Known rows:
fidro: [-40.2  18.0  24.2 -54.7 -20.9  -2.0  19.5   1.5]
stiplik: [-20.3  -2.9  15.3 -41.6 -14.9   2.9   6.3  -5.8]
taflem: [-78.0  42.9  12.2 -77.8 -22.7 -15.7  36.9  19.6]
kliram: [ 13.6 -18.7   3.3 -13.8   7.1   9.5 -11.6 -17.9]
kedrak: [-33.9  35.9  43.6 -52.0  23.5  15.1   4.2  -5.5]
drivu: [-62.2  17.1  21.8 -53.8  -8.1 -25.0  -7.9   1.3]
bigrek: [ -3.0  64.0  21.3 -74.8 -47.0  62.2   8.7 -33.7]
skadron: [-16.7  74.2  63.7 -58.3 -21.9  40.0 -27.9 -44.3]
nekefu: [-31.1  74.2  73.4 -63.5 -26.3  35.6 -27.0 -42.8]
granok: [-33.2  25.8  40.8 -56.3  -9.8  20.1   7.7  -3.3]
pigel: [-36.4  55.7  45.4 -74.8 -72.3  26.4 -19.5 -36.8]
skaste: [ 22.1 -10.4 -30.6 -25.8  -2.7  33.4  22.5   1.0]
plivak: [-22.1  24.7  24.5 -60.7 -17.1  24.2  24.2   1.3]
sopul: [ -9.1   1.1   4.4 -53.1 -12.7  28.1  20.7  -1.2]
gralotu: [-27.5  33.7  23.3 -62.0  -2.7  26.1  38.3   6.8]
nadrol: [-34.9  35.2  71.5 -52.8  14.4  12.1  -4.6  -6.5]
briflir: [ -9.7   6.6  12.0 -42.9  -4.2  26.7  14.0  -4.9]
bredrok: [ 10.7   7.3  11.7 -24.4  -0.6  23.9  -1.3   1.2]
radok: [-25.6 -22.9 -43.9 -31.8 -12.6 -12.8  12.0   6.5]
flokli: [ 16.4  35.0  15.4 -22.8 -16.2  37.9 -36.5 -47.6]
plisek: [-40.0  10.0  46.2 -65.1 -31.8  -8.2   2.1  -7.6]

Facts:
basken Δ b; bigrek Δ g; boflas Δ b; bredrok Δ d; bretrek Δ d
briflir Δ e; brunin Δ c; daska Δ c; dezi Δ f; drivu Δ b
dutrek Δ g; fidro Δ f; flesel Δ b; fliklin Δ d; flokli Δ b
giskur Δ g; gragizin Δ b; gralotu Δ a; granok Δ e; grasan Δ c
kedrak Δ a; kliram Δ a; klotru Δ a; kuroma Δ a; ledum Δ e
lukliren Δ g; nadrol Δ f; nekefu Δ b; pigel Δ d; plisek Δ a
plivak Δ e; radok Δ d; rinil Δ f; rotrazun Δ g; rudra Δ c
ruger Δ d; samudru Δ e; sebimor Δ a; skadron Δ f; skaste Δ e
skoplo Δ a; sopul Δ g; sostom Δ d; stegu Δ g; stiplik Δ a
stovem Δ c; stupek Δ e; tafla Δ b; taflem Δ b; tager Δ d
tiram Δ g; tonofan Δ b; triskun Δ g; tritren Δ f; trotru Δ a
trumal Δ b; vego Δ b; venobrik Δ f; zerom Δ e; ziklas Δ a
basken Π k; bigrek Π h; boflas Π j; bredrok Π h; bretrek Π i
briflir Π h; brunin Π h; daska Π h; dezi Π h; drivu Π j
dutrek Π k; fidro Π i; flesel Π h; fliklin Π h; flokli Π h
giskur Π h; gragizin Π i; gralotu Π h; granok Π h; grasan Π h
kedrak Π k; kliram Π h; klotru Π i; kuroma Π k; ledum Π h
lukliren Π h; nadrol Π h; nekefu Π h; pigel Π i; plisek Π i
plivak Π h; radok Π j; rinil Π h; rotrazun Π j; rudra Π i
ruger Π i; samudru Π i; sebimor Π h; skadron Π h; skaste Π h
skoplo Π j; sopul Π h; sostom Π j; stegu Π h; stiplik Π i
stovem Π h; stupek Π j; tafla Π k; taflem Π j; tager Π i
tiram Π i; tonofan Π h; triskun Π h; tritren Π i; trotru Π i
trumal Π j; vego Π h; venobrik Π j; zerom Π h; ziklas Π h
basken ω 920; bigrek ω 920; boflas ω 920; bredrok ω 658; bretrek ω 658
briflir ω 658; brunin ω 658; daska ω 658; dezi ω 658; drivu ω 658
dutrek ω 920; fidro ω 658; flesel ω 920; fliklin ω 920; flokli ω 920
giskur ω 658; gragizin ω 658; gralotu ω 658; granok ω 658; grasan ω 920
kedrak ω 658; kliram ω 658; klotru ω 658; kuroma ω 920; ledum ω 658
lukliren ω 658; nadrol ω 658; nekefu ω 920; pigel ω 920; plisek ω 658
plivak ω 658; radok ω 658; rinil ω 658; rotrazun ω 658; rudra ω 658
ruger ω 920; samudru ω 658; sebimor ω 658; skadron ω 920; skaste ω 658
skoplo ω 658; sopul ω 658; sostom ω 658; stegu ω 658; stiplik ω 658
stovem ω 920; stupek ω 658; tafla ω 658; taflem ω 658; tager ω 920
tiram ω 920; tonofan ω 920; triskun ω 920; tritren ω 658; trotru ω 658
trumal ω 658; vego ω 658; venobrik ω 920; zerom ω 658; ziklas ω 658
basken Λ kuroma; boflas Λ plisek; boflas Λ nekefu; boflas Λ dutrek; bredrok Λ tritren
daska Λ kuroma; daska Λ dutrek; flokli Λ granok; flokli Λ nadrol; flokli Λ stovem
giskur Λ pigel; giskur Λ skoplo; giskur Λ stovem; grasan Λ fidro; grasan Λ sostom
kliram Λ trumal; kliram Λ drivu; kliram Λ dutrek; radok Λ zerom; radok Λ tafla
rinil Λ bigrek; rinil Λ rudra; rinil Λ taflem; rotrazun Λ plisek; rotrazun Λ kuroma
ruger Λ ledum; ruger Λ tafla; samudru Λ dezi; samudru Λ plivak; skaste Λ bretrek
skaste Λ gralotu; skaste Λ sebimor; skaste Λ fliklin; skaste Λ taflem; stegu Λ tager
stegu Λ trotru; stupek Λ gragizin; stupek Λ nekefu; stupek Λ dutrek; vego Λ nadrol
vego Λ gragizin; vego Λ triskun; vego Λ nekefu; venobrik Λ tafla; ziklas Λ kedrak
ziklas Λ skadron; ziklas Λ triskun; ziklas Λ skoplo; bigrek θ kedrak; bigrek θ fidro
bigrek θ drivu; bredrok θ stiplik; brunin θ flesel; brunin θ fidro; dezi θ tonofan
dezi θ bretrek; dezi θ basken; dezi θ triskun; dezi θ flokli; dezi θ tiram
grasan θ nadrol; grasan θ samudru; grasan θ stiplik; grasan θ drivu; kliram θ gragizin
kliram θ rinil; kliram θ briflir; klotru θ tonofan; klotru θ sopul; klotru θ tritren
kuroma θ bretrek; kuroma θ rudra; pigel θ bretrek; pigel θ samudru; pigel θ briflir
plivak θ bretrek; skadron θ lukliren; skadron θ stiplik; skaste θ granok; skaste θ skoplo
stegu θ bretrek; stegu θ ruger; stegu θ tafla; stegu θ radok; stegu θ tritren
tager θ triskun; trotru θ drivu; trotru θ tiram; trumal θ nadrol; trumal θ daska
trumal θ rotrazun; vego θ gragizin; venobrik θ tonofan; venobrik θ flesel; venobrik θ ledum
zerom θ lukliren; zerom θ stiplik; zerom θ triskun; zerom θ sostom; zerom θ daska
ziklas θ ruger

Rows, some named above:
[  7.2 -19.3   1.4 -21.1   2.5   9.3  -4.0 -16.5]	ziklas
[-36.6  14.2  29.4 -53.6 -19.9   0.8  17.1   0.5]	fidro
[-29.6 -22.3 -42.8 -33.6 -17.8 -13.2   7.1   4.4]	radok
[ 15.7 -14.3  14.9  -7.1  15.2  18.8 -24.1 -11.6]	daska
[ -5.0  19.3   2.0 -62.7 -58.3  41.9 -10.3 -40.1]	tiram
[-28.7  72.0  48.4 -68.6 -14.3  40.7 -13.1 -42.7]	kuroma
[-12.2  25.6  28.1 -53.4  -8.9  30.5  15.6   1.2]	zerom
[  9.7  41.2   8.8 -23.3   3.8  44.5 -29.0 -39.5]	basken
[-35.7  33.9  46.9 -54.3  25.2  16.4   5.8  -2.4]	kedrak
[ 14.0  10.6 -24.8 -35.4 -54.3  40.2 -10.1 -33.6]	ruger
[-16.5  16.6  13.1 -51.9  -8.1  28.2  24.3   2.7]	ledum
[-19.2 -36.6 -27.6 -30.3 -12.0 -15.0 -19.1  -7.9]	rotrazun
[ -9.9  19.7  21.8 -40.9  -5.6  17.9  11.6  -1.3]	brunin
[-28.6  69.3  60.9 -73.2 -37.0  42.3 -14.4 -41.6]	stovem
[-60.2  24.4  33.6 -54.4 -13.5 -27.7  -9.0  -0.9]	trumal
[-21.7  55.8  28.7 -67.0 -67.4  33.1  -9.3 -33.9]	tager
[-24.7  -1.9   8.2 -52.1 -33.5  -5.6  18.1  -4.4]	klotru
[-58.4  19.0  11.6 -58.2 -21.8 -11.2   6.2  10.5]	sostom
[ -5.4  27.7  28.7 -51.6  -8.8  32.0  14.4   1.8]	zerom
[-24.7  28.6 -28.4 -45.4 -38.1   5.0 -11.0 -37.3]	venobrik
[-54.9  25.3  59.9 -60.5 -26.0 -10.6  -4.8  -5.7]	gragizin
[-23.3 -37.0 -19.9 -28.7 -17.5 -24.0 -24.1  -6.4]	stupek
[-37.8  40.6  69.8 -51.2   7.6  12.7  -4.4 -10.3]	nadrol
[-42.2  48.4  28.2 -52.9  14.7  20.2  29.6  11.0]	tafla
[-21.6  53.4  29.4 -63.5 -63.8  33.3 -10.1 -33.6]	tager
[-21.1  57.5  52.0 -81.0 -38.4  48.8 -22.4 -43.4]	triskun
[-14.5   8.9 -12.4 -29.9 -32.6  -2.9 -46.3 -43.1]	boflas
[ 12.5 -17.4   3.9 -26.3  -3.5  21.1  -4.3 -10.2]	giskur
[ 31.9  34.7   2.5 -24.5 -24.8  54.4 -22.2 -43.1]	grasan
[ -8.2  21.4  -3.3 -64.3 -62.5  40.3 -10.0 -38.9]	tiram
[  7.4  -8.8  17.3  -5.6   8.6   5.7 -20.5 -15.6]	vego
[-41.7  45.3  26.8 -53.4  15.0  21.6  28.5   6.8]	tafla
[-65.6  19.3  25.7 -53.8  -8.0 -27.3  -6.2   0.2]	drivu
[  4.7 -17.3   7.8 -22.7   5.6   8.1  -7.5 -16.2]	ziklas
[-64.1  18.9  25.0 -51.4  -6.5 -28.8  -6.3   2.6]	drivu
[  1.0   2.9  12.4 -46.6  -3.0  33.1  11.6  -4.5]	lukliren
[ 11.5 -16.4 -15.2 -33.7 -15.8  24.1  11.9  -8.9]	stegu
[-17.2  68.7  24.9 -67.8 -38.9  57.1  11.6 -26.4]	fliklin
[-26.9  69.6  50.2 -76.7 -23.0  47.4 -15.1 -41.9]	dutrek
[-81.5  21.7  30.5 -80.2 -18.6 -27.3   7.1  -1.6]	skoplo
[ -0.4 -29.4 -15.6 -27.4 -21.3   9.0   2.8  -3.5]	samudru
[ 20.0 -13.3  11.5  -5.9  16.3  18.0 -24.4 -10.6]	daska
[-24.0  34.3  36.7 -54.1  -2.1  16.3  19.1   0.5]	dezi
[ 11.9 -13.8 -12.9 -41.4 -12.4  28.3  14.3  -6.2]	stegu
[-42.2  12.5  19.5 -59.1 -29.0  -5.0  20.9   2.7]	tritren
[ 13.4  -0.3 -16.4 -17.4  14.1  23.1  19.8  -1.4]	rinil
[-40.0  47.1  26.7 -52.2  15.3  22.8  34.9   8.8]	tafla
[-32.5  13.6  28.4 -60.4 -32.1   0.6  17.7  -1.7]	trotru
[ -5.7  25.6  26.7 -53.4 -10.1  29.5  15.3  -1.1]	zerom

Now the same objects, written a new way:
Known rows:
trotru: [ 15.1   7.9  -5.1   0.4 -17.2  13.1  15.4  -6.1  20.5  -2.0   7.0 -14.2
  -0.1   3.3   3.7]
plisek: [  5.5  13.6 -23.0  -4.1  -4.5  21.0  18.7 -18.0   7.6  -5.5   9.7 -11.8
   3.9  -9.3  14.2]
sopul: [  5.5   5.2 -11.1  -7.0 -21.3   9.6   1.2   8.7   0.3 -13.8 -35.0  10.5
  16.2  -9.0  -1.1]
sostom: [ 18.1   9.9  -0.3  -2.3 -18.5  -7.7  13.7  -2.7 -18.5   4.9  -9.3 -10.2
 -17.3  12.1   6.1]
rotrazun: [ -2.5  13.0 -32.7   5.2  15.1 -17.3  17.4 -20.5 -25.8  11.7 -29.4  -4.9
 -19.6   3.5  16.8]
grasan: [ -7.6 -26.9  14.5   8.6  32.9 -34.2 -20.2  10.9   4.0  18.8  28.3  -2.1
  -1.5  17.2  -6.9]
samudru: [ 16.1   1.1  -9.5  -3.4  24.6   1.3  32.6   8.5  30.5  10.9 -34.0 -21.1
 -10.1  28.8  22.4]
lukliren: [ 10.7  12.6  -3.7  -6.3 -24.9  -2.6   3.2   7.5   7.5 -13.7 -32.0  10.5
   9.4  -4.4   5.3]
sebimor: [  5.9  15.5  -6.4   0.4 -24.5  -5.1  12.2   3.5   2.1 -10.8  10.1   1.7
  14.4  -3.1  -9.5]
tiram: [ -0.5 -13.4  19.1  -3.4  21.1   0.3 -27.5  10.0  17.1   0.3  16.3  -9.8
  -0.6 -22.9   1.5]
nadrol: [ 19.3  20.3   1.6  -1.1 -25.5  -1.2   9.2  23.6   6.1  -9.2 -21.1  -1.6
   8.5  -1.0 -10.8]
tonofan: [-18.0  -8.2   9.7  -3.0   7.1  -0.1 -38.7   1.3  -9.0  -0.4  37.6   8.1
  20.6 -17.3 -16.5]
skoplo: [ 15.6  22.5   2.7  10.4  -8.3   2.4  18.6  -4.0 -16.0   8.4  15.0  -4.4
 -10.8  16.0 -12.1]
stovem: [  6.6 -13.6  28.2   2.6  14.7 -19.8 -14.1  17.3  -1.2   5.7  31.4   5.3
   8.2   2.1 -12.8]
triskun: [ -1.6  -6.1  27.9  -3.7   8.9 -15.3 -35.3  18.0   1.0   4.0  15.6   8.7
   5.5 -10.2 -14.3]
rinil: [  2.1  13.2  -4.0   4.4   0.6 -10.5  20.0  19.2   7.2  -3.3 -23.2  -0.3
   7.3   3.8  -9.0]
flokli: [-26.8 -14.2  13.6   5.5  30.6 -12.4 -27.7  12.5  -0.4  18.4  35.2  10.0
  -4.8  18.8 -17.9]
gralotu: [ 11.6  14.6  -4.7   4.1 -23.9   3.2  14.3   0.0   0.7  -9.4  10.2  -0.6
  14.9   1.2 -11.3]
drivu: [ -7.9  12.1 -11.1   0.8 -18.0  18.6  -5.2 -25.9 -22.1  -2.6  -6.8   7.8
 -14.6  -1.6   2.8]
zerom: [ 20.3  -1.4   6.2   2.4 -21.4 -15.4  10.1  11.3   4.4 -12.6 -22.1  -4.9
  13.4   4.3   8.9]
ledum: [ 17.8  -0.7 -11.9  -1.7 -10.3  15.0  11.9   9.1  -0.6 -15.0 -22.8  -2.9
  20.2  -3.5   0.0]

Rows, some named above:
[ 14.5  23.0   3.8  11.1  -8.0  -2.8  17.3   1.5 -15.7   8.5  20.6  -5.9
 -13.3  12.8 -10.1]	skoplo
[ 13.6  21.9   4.3  11.2  -8.9  -6.2  18.4  -4.7 -12.5   8.4  17.3  -4.2
 -14.4  10.9 -13.3]	skoplo
[-39.8   4.8  -7.6   0.9  -2.4  20.0   1.9 -13.9   6.1  -0.4 -20.5  33.1
  -6.5  23.9   1.1]	vego
[ 11.3  -0.9  -7.1   9.5  11.0 -18.4  32.6  17.9  10.9   1.8 -28.1   4.1
   3.5  20.0   2.9]	skaste
[ 12.9  -0.3  34.3   7.0   1.9 -28.9 -33.8  23.7   6.0   0.3  36.7  -0.4
  11.6 -22.4 -22.6]	skadron
[-51.9  -7.8  -0.1   7.9  42.0   6.6 -33.7 -41.6 -31.3  29.0  39.9  16.4
 -34.9   0.9  -5.9]	boflas
[-22.2   5.7  -3.3 -10.8 -15.2  39.5   6.7 -27.4  17.9 -12.4 -17.1  21.4
  -4.7  -3.1  15.8]	gragizin
[ 10.2   1.9  -9.6   7.6  14.5 -35.9 -19.7 -22.2 -29.3  -1.7  69.5 -21.0
   6.8 -31.7  -7.1]	kuroma
[  7.7  -1.2 -10.5   6.6  20.5 -36.8 -16.6 -20.8 -27.6  -2.4  64.0 -23.3
   4.7 -36.2  -7.9]	kuroma
[-30.3  -4.5  11.7   1.5  17.9   8.6 -34.7 -24.1 -21.5   1.9  14.6  13.0
  -2.8 -27.2  -6.5]	dutrek
[ 13.9  -2.5 -10.5  -2.2 -24.0   6.4  14.7  -3.3  -6.9 -12.4 -20.8   6.8
  11.7   4.1   0.6]	brunin
[-42.8  -4.1  16.3   1.0   5.1   9.6 -41.3 -16.4  -9.5   0.9  33.8  28.9
   1.7 -14.9 -17.0]	nekefu
[-19.6  10.7 -15.5   8.6  16.0  12.8  23.1 -21.7 -13.2  22.8 -28.0   2.5
 -35.0  30.3   9.9]	stupek
[-27.1 -28.5  30.5  18.5  46.7 -11.0 -45.5   8.3 -18.4  23.2  39.5 -24.9
 -16.1 -18.0 -16.8]	venobrik
[  2.8 -12.1  23.9   3.1  10.7 -20.0 -25.1   7.5  -7.4  -1.4  31.7   6.3
  12.8 -15.4 -14.4]	fliklin

